Below is a small trained network, with its code and all its weights. Each question gives an input and a class and asks what happens when units are switched off, that is, made to give their printed mean instead of their output.

import numpy as np


def w(rows, s, z=0):
    codes = np.array(rows[::2]) - 128.0
    scale = np.full(codes.shape[1], s)
    scale[-1] = z or s
    return codes * scale


def norm(h):
    return h / np.sqrt((h * h).mean(-1, keepdims=True) + 1e-5)


def f(y):
    return y / 2 * (1 + np.tanh(0.7978845608 * (y + 0.044715 * y**3)))


def log_softmax(a):
    a = a - a.max(-1, keepdims=True)
    return a - np.log(np.exp(a).sum(-1, keepdims=True))


def net(x, mask):
    res = np.array(x, float).reshape(1, 2) / 4 @ E
    u = 0
    for l in range(2):
        y = f(norm(res) @ A[l][:, :-1].T + A[l][:, -1])
        res = res + np.where(mask[u : u + 3], y, B[l][:, -1]) @ B[l][:, :-1]
        u += 3
    return log_softmax(norm(res)[-1] @ U[:, :-1].T + U[:, -1])


A, B = {}, {}
E = w([
[97,46,7,95,110],'x0',
[167,122,152,171,94],'x1',
],0.011)
A[0] = w([
[118,114,78,50,205,27],'0.n1',
[112,88,62,119,94,136],'0.n2',
[111,170,37,2,114,253],'0.n3',
],0.0096,0.0022)
B[0] = w([
[72,142,127,247,195,190],'0.n1',
[63,120,171,85,67,219],'0.n2',
[74,230,158,112,116,253],'0.n3',
],0.013,0.0068)
A[1] = w([
[130,237,163,155,198,253],'1.n1',
[114,123,120,96,3,73],'1.n2',
[204,243,188,159,201,235],'1.n3',
],0.0077,0.0023)
B[1] = w([
[126,173,119,159,164,240],'1.n1',
[129,133,7,106,64,159],'1.n2',
[128,59,47,142,159,255],'1.n3',
],0.014,0.0093)
U = w([
[122,170,74,205,210,251],'0',
[13,224,215,147,91,252],'1',
[178,77,150,248,187,252],'2',
[79,125,29,68,8,210],'3',
[196,96,242,2,20,3],'4',
[234,32,223,50,126,3],'5',
],0.0054,0.0025)

Each question gives the input, the list of numbers given to net, and the class t.
The units are the neurons (one row each of A and B). Each row of codes is followed by its name. A weight is (code - 128) times the scale printed after its matrix; where a second scale follows, it is the last column's (A, B and U).
mask holds one flag per neuron, layer by layer. A switched-off neuron (its flag False) gives its mean, the last column of its row in B, instead of its output. The means were averaged over made-up inputs and are rounded, as every weight is.
A unit's drop is (log p(t) with every unit on - log p(t) with that unit switched off) / (log p(t) with every unit on - log p(t) with every unit switched off).
The circuit of an input: a set's keep is (log p(t) with only the set's units on - log p(t) with every unit switched off) / (log p(t) with every unit on - log p(t) with every unit switched off). Starting from all 6 units, units are removed one at a time, each time the one whose removal leaves the highest keep (on an exact tie, the one counted first), for as long as the keep stays at least 0.8.
circuit, biggest first: the units of the circuit, biggest drop first
k most important neurons: the k neurons with the biggest drops, biggest first
top k neurons in layer l: the k neurons of layer l with the biggest drops, biggest first
drop when u is switched off: that unit's drop, to one decimal
input [1,5], class 3: most important neuron : 0.n1
input [-1,1], class 2: circuit, biggest first : 0.n3, 1.n2
input [-7,2], class 2: circuit, biggest first : 0.n3, 1.n3
input [-1,3], class 2: circuit, biggest first : 0.n3, 1.n2
input [1,3], class 3: circuit, biggest first : 1.n2, 0.n1
input [5,-7], class 1: 2 most important neurons : 1.n3, 0.n3
input [7,-4], class 1: circuit, biggest first : 0.n3, 1.n3
input [2,-3], class 1: top 2 neurons in layer 0 : 0.n2, 0.n3
input [-3,1], class 2: 3 most important neurons : 0.n3, 0.n2, 1.n2
input [6,-2], class 1: 3 most important neurons : 0.n3, 1.n3, 0.n1
input [0,2], class 2: 3 most important neurons : 0.n2, 0.n3, 1.n2
input [-7,1], class 2: 3 most important neurons : 0.n3, 1.n3, 1.n2
input [-2,2], class 2: 3 most important neurons : 0.n2, 0.n3, 1.n2
input [-4,1], class 2: circuit, biggest first : 0.n3
input [-6,3], class 2: top 2 neurons in layer 0 : 0.n3, 0.n1
input [-3,2], class 2: top 2 neurons in layer 0 : 0.n3, 0.n2
input [1,4], class 3: top 2 neurons in layer 0 : 0.n1, 0.n3
input [6,-3], class 1: drop when 0.n3 is switched off : 0.3
input [1,-2], class 1: drop when 0.n2 is switched off : 0.2
input [3,-3], class 1: drop when 1.n1 is switched off : 0.0
